Facts:
Φ:
bista Φ klutrogo Φ zakam Φ taklin
bogim Φ papli
bribim Φ skite Φ mitol
bukon Φ totres Φ buskom
dabrin Φ zemom
defe Φ stovomim Φ broste Φ bibrer Φ grulol
delogor Φ flotranos Φ flisuk Φ flomuto Φ vebu Φ rufen
dokin Φ disan
drinomak Φ naful
dritu Φ pleski Φ fluskezun Φ fusok Φ trekluskel
drutrula Φ sisek Φ luskem Φ skufa
fason Φ tular Φ vedro Φ gipak Φ mebruk
fetom Φ plizopi Φ pligrudis
flani Φ rulel Φ skegrun Φ vegre
flomagra Φ duzim Φ stuzi Φ gegrum Φ gaskegris Φ risek
flotu Φ skodem Φ treklun Φ zifle
flutrun Φ sazedun Φ gisas Φ mibre Φ sebe
gazena Φ tini
gestul Φ grufloflos Φ flazuston Φ mudran Φ siski Φ nelolok Φ pemigas
girus Φ keskir
grafluk Φ voplefos Φ saredol Φ gresis Φ drofle
groklik Φ dazus Φ trabe
grubodri Φ trones Φ zugedran Φ plozeskor Φ rivor
ketri Φ vemar
kifom Φ skuzo
kladrak Φ kurel Φ fefliga Φ deski
klifu Φ beti
kubin Φ bratra Φ lopon Φ kerek Φ gopleba Φ plobok
lugotus Φ sobram Φ sanam
notul Φ tavuk
nufla Φ kimilo Φ flopemir
platras Φ satebrim
rastun Φ guflen
rerim Φ zusuk Φ flimira
rudan Φ grofem
sesibru Φ trezonan Φ drograsi Φ tener
siflak Φ gupli Φ flosum Φ nugris Φ rodrar
skanudri Φ flebruzir Φ toful
stafus Φ sebrulol Φ dudrim Φ posus Φ teplur Φ lekek Φ drume
statruk Φ vekloplen Φ roklim
stistu Φ tretri
stoson Φ fovesor Φ klutrik
stozum Φ tuti
tabis Φ nika Φ flubir Φ netal
testi Φ steplusto Φ drapla
tidem Φ brose Φ tidrek
trevik Φ rupas Φ klibri
trodru Φ druzon Φ tidrofa Φ flobirak Φ nugrebo Φ plumedru
trolagro Φ vuflen Φ skimi
trotregram Φ moklu
vapam Φ tibra Φ mibruski Φ stokas
vazar Φ trimoven Φ tibros Φ giklusol
zoflus Φ magok Φ plagen Φ klapo Φ puvim
zumarir Φ niflu
Ψ siski <- beti,klifu
Ψ temeno <- bibrer,broste,defe,grulol,stovomim
Ψ flisuk <- bista,klutrogo,taklin,zakam
Ψ vazar <- bogim,papli
Ψ flosum <- bratra,gopleba,kerek,kubin,lopon,plobok
Ψ sudri <- bribim,mitol,skite
Ψ rifos <- brose,tidem,tidrek
Ψ gegrum <- bukon,buskom,totres
Ψ tidem <- dabrin,zemom
Ψ siflak <- dazus,groklik,trabe
Ψ nopeplar <- delogor,flisuk,flomuto,flotranos,rufen,vebu
Ψ latul <- deski,fefliga,kladrak,kurel
Ψ zoflus <- disan,dokin
Ψ gaskegris <- drapla,steplusto,testi
Ψ pemigas <- drinomak,naful
Ψ druzon <- dritu,fluskezun,fusok,pleski,trekluskel
Ψ mibre <- drofle,grafluk,gresis,saredol,voplefos
Ψ geskezi <- drograsi,sesibru,tener,trezonan
Ψ pini <- drume,dudrim,lekek,posus,sebrulol,stafus,teplur
Ψ stovomim <- drutrula,luskem,sisek,skufa
Ψ briza <- druzon,flobirak,nugrebo,plumedru,tidrofa,trodru
Ψ muter <- duzim,flomagra,gaskegris,gegrum,risek,stuzi
Ψ plagen <- fason,gipak,mebruk,tular,vedro
Ψ duzim <- fetom,pligrudis,plizopi
Ψ nerin <- flani,rulel,skegrun,vegre
Ψ skagro <- flazuston,gestul,grufloflos,mudran,nelolok,pemigas,siski
Ψ flotranos <- flebruzir,skanudri,toful
Ψ mibruski <- flimira,rerim,zusuk
Ψ zemas <- flopemir,kimilo,nufla
Ψ pastil <- flosum,gupli,nugris,rodrar,siflak
Ψ zafos <- flotu,skodem,treklun,zifle
Ψ trotregram <- flubir,netal,nika,tabis
Ψ keni <- flutrun,gisas,mibre,sazedun,sebe
Ψ flotu <- fovesor,klutrik,stoson
Ψ tafus <- gazena,tini
Ψ drestim <- giklusol,tibros,trimoven,vazar
Ψ flazuston <- girus,keskir
Ψ gupli <- grofem,rudan
Ψ lipli <- grubodri,plozeskor,rivor,trones,zugedran
Ψ mitol <- guflen,rastun
Ψ flomagra <- ketri,vemar
Ψ magok <- kifom,skuzo
Ψ kufli <- klapo,magok,plagen,puvim,zoflus
Ψ broste <- klibri,rupas,trevik
Ψ sazedun <- lugotus,sanam,sobram
Ψ grupli <- mibruski,stokas,tibra,vapam
Ψ trugir <- moklu,trotregram
Ψ rivor <- napluke
Ψ skodem <- niflu,zumarir
Ψ flutrun <- notul,tavuk
Ψ moklu <- nupel
Ψ drume <- platras,satebrim
Ψ plozeskor <- pleral
Ψ grulol <- roklim,statruk,vekloplen
Ψ klaru <- sigis
Ψ trezonan <- skimi,trolagro,vuflen
Ψ trodru <- stistu,tretri
Ψ sesibru <- stozum,tuti
Ψ teplur <- velus
Ψ fizo <- zemas

Known rows:
defe: 3; -1; -11; -5; 8; 17; -8; 19; -6; 12; -1; 4; -18; -4; 5; 21; -2; 0; 14; -9; -5; 5; 3; 22; -7; 1; 4; 0; -8; -10; 0
klaru: 9; 9; -1; -2; 4; -2; 6; 5; 14; -5; 5; -4; -6; -2; 3; -9; 12; -3; -13; 2; -12; -4; 8; -4; 6; -9; 8; 7; 2; 8; 12
puvim: -19; -16; 23; 1; 2; -21; -3; -23; 1; -26; 2; -3; 1; 11; -2; -7; -10; 11; -4; -4; 21; 7; 14; -1; -5; -11; -11; 4; 13; 8; -13
flotu: 19; 0; -15; -27; -18; -14; -6; -4; 19; 13; 4; 24; -9; 1; 3; -14; -21; -12; 9; 2; -30; -27; -11; 25; 30; 8; 9; 7; -9; 5; 33
mebruk: -20; -18; 24; 1; 3; -22; -5; -25; 3; -30; 1; -3; 0; 9; -4; -4; -10; 13; -3; -6; 21; 8; 14; 2; -5; -12; -11; 4; 14; 9; -14
trekluskel: -17; -11; 14; 13; 15; -30; 7; -1; -11; 8; 11; -10; 9; 13; -14; -22; -14; -2; -8; -14; 20; 2; 11; -16; -4; 0; -14; 3; 24; -11; -6
roklim: -6; -7; 0; -1; 5; 4; -1; 9; -7; 5; 2; 1; -15; 12; 8; 6; -9; 0; 5; -7; 9; 7; 14; 11; -11; -6; 2; 3; 2; -8; -7
grulol: 0; -15; 4; -5; 9; -7; 0; 11; -4; 4; 16; -4; -20; 31; 32; -17; -4; 2; -14; -9; 16; 2; 46; 9; -19; -21; 19; 22; 17; 4; -8
fluskezun: -9; -5; 4; 9; 17; -19; 0; 9; -9; 15; 7; -8; 7; -3; -18; -8; -6; -2; 1; -16; 6; -1; -1; -6; 0; 7; -12; -1; 13; -13; 1
klutrogo: -2; -4; -9; 18; -7; -5; 2; -5; -5; 8; -9; -12; 1; 4; -11; 7; 7; 7; 24; 14; -5; 6; -2; 5; 4; 0; 12; -5; -12; -5; -2
tretri: -4; -1; -2; 5; 13; -7; -3; 9; -5; 14; 3; -4; 4; -9; -15; 1; -2; -1; 6; -12; -2; -1; -7; 1; 1; 10; -9; -3; 5; -11; 4
sazedun: 29; -16; -3; -11; -11; 7; 12; 18; 4; 2; -22; 11; 9; -16; 5; -14; 12; 12; -7; -19; -5; 1; 16; -17; 7; 12; 11; 0; -13; 21; 6
pemigas: -10; -5; 21; 10; -4; -13; 17; -15; -12; -27; 51; 10; 22; 32; 18; -43; -12; 8; -25; -2; 41; 3; 12; -29; 1; -31; 31; 8; 24; 19; -7
flosum: 47; 11; 2; 0; -4; -13; -14; 6; -7; 5; -10; -7; 11; 16; 15; -2; 17; -5; -40; 23; 19; 9; -18; 18; 9; -5; -6; 4; 26; 17; -2
velus: -5; 6; 4; 4; -13; 4; 4; -1; -5; -10; -1; -5; -10; -6; -13; 12; 0; -19; -3; 2; -7; 7; 3; -12; -9; -13; -9; 4; 2; -8; 16
rivor: -5; -8; 8; -3; -2; -15; 5; -12; 8; -5; 12; -4; 6; 16; 13; -33; 4; -7; -20; 6; 13; -9; 20; -11; -4; -8; 7; 13; 13; 13; -8
zemom: -4; 1; -3; -2; 0; 5; -2; 1; 0; 3; -2; 1; -1; -3; -5; 6; -3; -4; 7; 1; -1; 1; -7; 3; -1; 5; -4; -4; -5; -4; -2
gegrum: -4; 11; 1; 9; 7; -9; 7; -24; -6; -1; 0; 2; 7; 9; 43; -3; -2; 21; -26; 3; -11; -27; 18; -25; 3; 2; 1; 9; 13; 3; -2

Rows:
No name comes twice in this set of rows, the named rows included.
6; 7; 1; 4; 0; 11; 5; 2; -8; -14; 44; 15; 18; -1; 9; -14; 3; 9; -7; -5; 12; -2; -12; -8; 9; -15; 35; 2; 4; 15; 9	flazuston
4; -12; 5; -2; -8; 2; 10; 5; -5; -2; -16; 7; 3; 0; -4; -4; -7; 4; 2; -11; 10; 9; 7; -13; 0; 6; -4; -7; -7; 3; -6	sanam
-11; -2; 0; -1; 1; 2; 3; -6; 2; -1; -1; 0; -1; 4; -3; -4; -3; -10; 2; 3; 10; 0; -1; -1; -4; 3; -6; -4; -3; -2; -9	flimira
11; 2; -8; -6; 17; 9; 1; 27; 7; 6; 11; -4; -34; 13; 23; 3; 6; 0; -8; -12; -7; 4; 36; 19; -9; -22; 19; 17; 5; 0; 9	temeno
-3; 2; -16; -6; 13; 10; 1; -5; 16; 4; 4; 0; 1; -13; 8; -17; 28; -20; -10; 6; 1; -16; 2; 6; 0; 9; 8; 4; -10; 17; -5	moklu
-1; -5; 3; -5; -2; -9; 2; -8; 10; -2; 10; -2; 5; 8; 12; -26; 7; -7; -15; 6; 5; -10; 14; -6; -2; -4; 8; 11; 7; 13; -4	plozeskor
8; -8; 4; -12; 9; -5; -23; -8; 19; -21; 2; 0; 1; -31; -1; 11; 23; 21; 1; -9; -19; -7; -2; 26; 7; 1; 6; 11; 0; 22; 10	zoflus
-20; -1; -8; 1; 11; 8; 7; -11; 5; -1; -3; 0; -3; 0; -2; -8; 8; -22; -1; 5; 19; -4; -1; 1; -5; 7; -8; -7; -10; 4; -17	flubir
4; 17; -9; 6; 10; 3; 1; -15; -4; 6; -3; 4; 5; -8; 39; 11; 5; 21; -17; 1; -26; -29; 5; -15; 7; 10; 3; 5; 3; 1; 6	duzim
15; -2; -9; -23; -16; -17; -3; -7; 16; 9; 6; 19; -6; 7; 5; -19; -20; -10; 3; 3; -21; -24; -4; 17; 24; 4; 9; 9; -4; 7; 26	skodem
6; 6; -1; 10; 31; -27; 5; 22; 7; 17; 17; -16; 5; -13; -19; -20; 12; -2; -15; -22; -13; -9; 7; -10; 10; 1; -4; 9; 21; -5; 22	briza
-13; -13; 7; 22; -9; -22; 11; -18; -8; -3; -3; -15; 4; 28; -4; -14; -5; 5; 9; 15; 18; 9; 17; -11; -2; -12; 8; 0; 4; -1; -14	vebu
38; 9; -4; -4; -2; -4; -13; 8; -1; 7; -6; -4; 8; 2; 11; 0; 19; -3; -26; 15; 4; 2; -15; 17; 9; 0; 1; 4; 14; 14; 4	gupli
-12; 5; -18; -3; 13; 20; 0; -2; 8; 5; -6; 3; -5; -16; -6; 5; 15; -21; 7; 3; 4; -6; -13; 11; -1; 15; -6; -10; -20; 1; -9	tabis

The same objects again, as new rows of numbers:
Known rows:
pleral: -12; 12; 2; -7; -5; 8; 22; 16; -8; -6; 2; 7; 8; 4; 2; 7; 5; 6; -6; 6; 17; -16; -9; -10; 2; 6; -9; 18; -1
steplusto: -8; 22; 15; 3; -22; 2; 17; 5; -10; -11; -3; 9; 10; 5; 6; -4; 3; 4; -6; 9; 18; -25; -3; -17; 5; 8; -8; 19; -3
duzim: -8; 28; 15; 2; -19; 8; 11; -9; -7; -15; -4; 1; 12; 7; -2; -5; 10; -2; -4; 11; 14; -24; -7; -15; 7; 6; -17; 21; 1
zumarir: -16; 9; 1; -12; -2; 8; 9; 17; -12; 0; 14; -1; 12; 11; 4; 3; 21; -1; -20; 19; 10; -13; -2; -16; 10; 6; -15; 11; 2
kimilo: -11; 12; 0; -7; -4; 7; 25; 16; -9; -6; 2; 7; 10; 4; 2; 7; 4; 5; -7; 7; 19; -17; -7; -10; 2; 7; -10; 16; -1
plobok: -20; 6; 4; 1; -4; 21; 24; 15; -10; -14; -5; 23; 4; 3; 13; 6; -6; 7; -15; -12; 19; -23; -10; -2; -8; 8; -14; 8; -12
drume: -16; 22; 2; -13; 1; 7; 32; 7; -1; -19; 3; 16; 14; -2; -8; 19; -16; 13; 3; 4; 31; -14; -17; -15; -2; 1; -19; 20; -11
bratra: -17; 2; 8; -2; -3; 19; 16; 15; -9; -8; -3; 7; 7; 7; 15; 1; 7; -4; -18; -7; 13; -25; -9; -5; -11; 4; -22; 14; 3
naful: -14; 20; -5; 2; 9; 5; 24; 17; -6; -10; -2; 17; 0; 2; 1; 1; 4; 13; -11; 9; 32; -14; -11; -4; -12; 19; 2; 19; -10
pemigas: -15; 28; -7; 2; 13; 12; 22; 3; -3; -16; -3; 15; 1; 2; -8; 2; 6; 10; -8; 9; 30; -12; -15; -1; -11; 20; -4; 19; -11
fusok: -9; 3; 16; 12; -5; 15; 30; 8; -13; 7; -1; 21; 20; -1; -5; 7; 0; 4; 2; 10; 17; -6; -10; -6; -3; 5; -3; 11; -5
fluskezun: -8; 2; 18; 11; -5; 14; 28; 8; -13; 9; 0; 16; 21; 1; -4; 5; 4; 1; 1; 12; 15; -7; -9; -7; -4; 3; -6; 13; -1
gazena: -9; 9; 3; -7; -4; 5; 19; 15; -9; -2; 3; -3; 12; 7; 4; 4; 13; -2; -9; 11; 14; -19; -7; -11; -1; 5; -15; 20; 8
dritu: -6; -1; 20; 9; -4; 13; 22; 8; -12; 14; 1; 5; 23; 4; -3; 2; 13; -6; 0; 16; 11; -8; -9; -9; -6; 1; -11; 17; 8
tular: -4; 17; -15; -10; -13; -1; 21; 18; -22; -2; 2; 12; 7; 6; -3; 13; 25; 5; -9; -3; 13; -20; -7; -10; -12; 0; -12; 14; 10
zoflus: -5; 22; -14; -12; -8; 7; 16; 3; -17; -7; 1; 3; 10; 7; -10; 12; 28; -2; -7; 0; 9; -18; -11; -8; -8; -1; -22; 15; 12
rifos: -13; 19; 0; -8; -1; 15; 20; 2; -6; -13; 0; 5; 9; 3; -6; 8; 7; 4; -3; 6; 15; -14; -13; -7; 4; 6; -15; 16; -2
flazuston: -12; 24; -4; 0; 14; 10; 15; 3; -2; -10; -2; 1; 4; 5; -7; -2; 18; 2; -10; 15; 25; -14; -15; -2; -13; 17; -11; 24; 1

Rows:
No name comes twice in this set of rows, the named rows included.
-10; 14; 1; -2; 8; 3; 15; 16; -5; -1; 1; -4; 6; 7; 3; -3; 19; -1; -13; 16; 22; -18; -9; -7; -13; 13; -10; 26; 8	gestul
-7; 23; -15; -11; -8; 8; 19; 3; -17; -9; 0; 8; 8; 6; -11; 13; 24; 2; -6; -2; 11; -18; -11; -7; -8; 1; -19; 13; 7	magok
-14; 26; -5; 1; 13; 11; 18; 3; -3; -13; -3; 8; 2; 3; -7; 0; 12; 6; -10; 12; 28; -13; -15; -2; -12; 18; -8; 21; -5	siski
-7; 27; 16; 0; -17; 8; 10; -8; -7; -13; -3; -4; 13; 8; -1; -5; 13; -5; -4; 12; 12; -24; -8; -16; 6; 5; -20; 22; 5	flomagra
-19; 14; -4; -7; -4; 10; 21; 17; -13; -9; 9; 19; 7; 4; 2; 9; 3; 13; -15; 10; 19; -11; -4; -12; 11; 10; -4; 5; -15	zifle
-10; 6; 11; 7; -6; 13; 30; 11; -12; 2; -1; 19; 16; 0; -3; 7; -1; 6; -1; 8; 18; -9; -9; -7; -2; 6; -4; 12; -6	nugrebo
-2; 17; -2; -13; -2; 20; 27; 6; 2; -7; -5; -14; 16; 10; -2; 7; 16; -11; -7; -5; 12; -14; -13; -5; 14; 12; -14; 17; 9	sesibru
-19; 4; 7; 0; -3; 20; 20; 15; -10; -11; -4; 15; 6; 5; 14; 3; 0; 2; -16; -10; 16; -24; -9; -3; -9; 6; -18; 11; -4	kerek
-6; 18; -17; -9; -14; 0; 24; 18; -22; -4; 1; 17; 6; 4; -4; 14; 20; 8; -8; -5; 15; -19; -7; -10; -11; 1; -9; 12; 5	vedro
-7; 7; 18; 10; -1; 21; 23; -6; -10; 6; -1; 8; 24; 2; -13; 5; 11; -6; 4; 14; 10; -5; -14; -4; -3; 1; -15; 15; 3	druzon
-13; 18; -3; 1; 7; 5; 23; 17; -7; -8; -1; 14; 2; 3; 1; 1; 5; 10; -11; 10; 29; -15; -10; -5; -10; 17; -1; 20; -7	nelolok
-17; 9; 6; -4; 1; 25; 13; 0; -6; -12; -4; 0; 9; 8; 5; 2; 12; -8; -14; -3; 9; -23; -13; -2; -7; 3; -30; 15; 6	siflak
-20; 5; 5; 0; -4; 21; 22; 15; -10; -13; -5; 19; 5; 4; 14; 5; -3; 5; -16; -11; 18; -23; -10; -3; -9; 7; -16; 9; -8	gopleba

Now the same objects, written a new way:
Known rows:
defe: 2; -8; 2; -7; 9; -9; -8; -16; -9; -23; 9; -5; -12
bratra: 12; -5; -4; 8; 18; 1; 10; -15; -2; -6; 6; -9; -4
dazus: 9; -2; -4; 10; 12; -6; 7; -8; 1; 1; 7; -3; 0
stokas: -6; 5; 2; 5; -4; -19; -7; 10; 4; 9; 6; 10; 2
tidrek: -6; 4; 3; 6; -4; -18; -7; 10; 4; 9; 7; 10; 2
drutrula: 4; -10; 1; -9; 7; -14; -10; -19; -9; -26; 13; -4; -12
sebrulol: -3; 1; 5; -4; 8; -3; -3; -5; -6; -11; -2; -2; -10
vapam: 4; 2; 0; 3; 16; 6; -14; -8; -5; -13; -4; -4; -14
tener: -8; 8; 2; 0; -6; -21; -4; 12; 4; 8; 3; 10; 2
flobirak: 3; -7; 6; -4; 3; -12; -14; 6; -7; 6; 6; -3; 0
flotranos: -6; -9; -10; 10; 10; 8; -7; -2; -18; -11; -3; 8; -9
stistu: 9; -13; 8; -10; 13; -1; -15; -5; -15; -6; 2; -14; -8
gegrum: -10; 4; -1; 9; -3; 6; -14; -11; 4; 13; 6; -2; -6
kerek: 10; -1; -5; 12; 12; -7; 9; -8; 3; 4; 8; -3; 2
drapla: -17; 3; 3; 7; -14; -4; -6; -5; 6; 23; 12; 3; 1
plizopi: -14; -1; 4; 3; -6; 6; -4; -15; 0; 11; 8; -5; -5
kurel: -3; -2; 5; 0; 6; -5; -4; -3; -4; -6; 2; 0; -6
klutrogo: -12; -13; -8; 6; 3; 3; 3; 0; -22; -8; 0; 11; -5

Rows:
No name comes twice in this set of rows, the named rows included.
-2; -3; 1; -1; -3; -25; -10; -1; -1; -5; 15; 6; -2	bibrer
-7; -8; -11; 12; 6; 4; -7; 2; -17; -6; -1; 12; -6	flisuk
4; -2; -4; 2; 4; -19; -19; -6; -1; -12; 13; 3; -7	broste
-14; -11; -8; 9; -2; -4; 2; 6; -18; 0; 3; 16; -1	zakam
8; 1; -6; 15; 5; -16; 8; 0; 7; 13; 11; 3; 7	plobok
8; -12; 8; -8; 6; -12; -18; 7; -11; 8; 6; -8; 0	fluskezun
1; -4; 5; -1; -3; -20; -15; 14; -2; 16; 9; 3; 5	plumedru
12; -9; 4; -4; 17; 3; -23; -4; -12; -6; 0; -12; -10	trodru
-7; 2; 0; 8; 2; 8; -14; -13; 1; 7; 4; -4; -9	stuzi
4; -8; 7; -6; 6; -8; -13; 2; -9; 2; 5; -6; -3	tidrofa
1; 2; -5; 6; -4; -29; -21; 3; 5; 0; 17; 10; -1	grulol
-4; 3; 4; -2; 3; -10; -4; 1; -2; -3; 0; 2; -5	posus
-12; -6; -5; 8; -3; -9; -1; 8; -11; 3; 4; 15; 1	vebu
-12; -11; -7; 7; 1; -1; 1; 2; -18; -4; 1; 13; -3	flebruzir

